Here is a tiny trained network, its code and every weight. The questions are about switching its units off for an input and a class, where a switched-off unit gives its printed mean instead of its output.

import numpy as np


def w(rows, s, z=0):
    codes = np.array(rows[::2]) - 128.0
    scale = np.full(codes.shape[1], s)
    scale[-1] = z or s
    return codes * scale


def f(y):
    return y / 2 * (1 + np.tanh(0.7978845608 * (y + 0.044715 * y**3)))


def log_softmax(a):
    a = a - a.max(-1, keepdims=True)
    return a - np.log(np.exp(a).sum(-1, keepdims=True))


def net(x, mask):
    res = np.array(x, float).reshape(1, 7) / 4 @ E
    y = f(res @ A[0][:, :-1].T + A[0][:, -1])
    res = res + np.where(mask, y, B[0][:, -1]) @ B[0][:, :-1]
    return log_softmax(res[-1] @ U[:, :-1].T + U[:, -1])


A, B = {}, {}
E = w([
[12,197,132,88,156],'x0',
[55,142,150,107,162],'x1',
[75,160,2,100,189],'x2',
[113,184,173,108,139],'x3',
[174,186,78,113,211],'x4',
[170,156,201,70,147],'x5',
[124,121,181,238,217],'x6',
],0.0095)
A[0] = w([
[219,96,159,103,15,177],'n0',
[63,212,135,53,93,215],'n1',
[96,137,188,196,143,217],'n2',
[86,96,70,107,147,123],'n3',
[92,88,244,206,97,251],'n4',
[217,175,110,145,194,121],'n5',
[208,166,69,117,235,232],'n6',
[119,123,96,123,157,153],'n7',
[200,88,149,91,39,226],'n8',
[114,28,52,119,147,210],'n9',
[128,101,84,133,119,132],'n10',
[5,130,119,37,89,155],'n11',
],0.013,0.0023)
B[0] = w([
[180,127,182,83,25,252],'n0',
[148,134,76,60,178,217],'n1',
[169,112,100,191,167,202],'n2',
[87,150,92,157,124,176],'n3',
[252,114,119,217,162,254],'n4',
[105,108,202,103,153,205],'n5',
[37,83,221,115,158,241],'n6',
[90,124,127,136,127,156],'n7',
[164,121,161,94,32,234],'n8',
[79,171,83,180,68,201],'n9',
[110,157,126,138,111,156],'n10',
[166,152,52,75,157,223],'n11',
],0.023,0.014)
U = w([
[207,139,167,23,28,159],'0',
[195,118,141,150,175,185],'1',
[78,111,183,67,200,153],'2',
[60,191,81,136,117,6],'3',
[138,174,86,1,199,15],'4',
],0.0096,0.0014)

Each question gives the input, the list of numbers given to net, and the class t.
The units are the neurons (one row each of A and B). Each row of codes is followed by its name. A weight is (code - 128) times the scale printed after its matrix; where a second scale follows, it is the last column's (A, B and U).
mask holds one flag per neuron, in row order. A switched-off neuron (its flag False) gives its mean, the last column of its row in B, instead of its output. The means were averaged over made-up inputs and are rounded, as every weight is.
A unit's drop is (log p(t) with every unit on - log p(t) with that unit switched off) / (log p(t) with every unit on - log p(t) with every unit switched off).
The circuit of an input: a set's keep is (log p(t) with only the set's units on - log p(t) with every unit switched off) / (log p(t) with every unit on - log p(t) with every unit switched off). Starting from all 12 units, units are removed one at a time, each time the one whose removal leaves the highest keep (on an exact tie, the one counted first), for as long as the keep stays at least 0.8.
units of the circuit, in order: the units of the circuit, biggest drop first
k most important neurons: the k neurons with the biggest drops, biggest first
drop when u is switched off: that unit's drop, to one decimal
input [-7,1,8,5,-7,-8,-8], class 3: units of the circuit, in order	n9
input [-5,7,-4,0,7,0,-2], class 2: units of the circuit, in order	n0; n6; n4
input [5,2,1,4,-2,0,5], class 1: 2 most important neurons	n2; n4
input [7,6,2,-7,-2,-4,2], class 4: 2 most important neurons	n11; n1
input [-3,-2,5,-1,-4,1,5], class 1: 2 most important neurons	n3; n6
input [3,0,6,-4,-1,-4,-7], class 4: 2 most important neurons	n11; n1
input [4,3,4,4,6,2,1], class 2: 2 most important neurons	n6; n5
input [5,-3,-8,3,-8,3,2], class 1: 2 most important neurons	n4; n2
input [8,-4,0,-8,-4,-7,-2], class 3: drop when n9 is switched off	0.2
input [3,-7,-1,5,7,-2,-6], class 2: drop when n6 is switched off	0.3
input [-5,7,0,-7,7,-8,1], class 3: drop when n9 is switched off	0.6
input [3,4,4,8,0,-5,0], class 4: drop when n0 is switched off	0.0
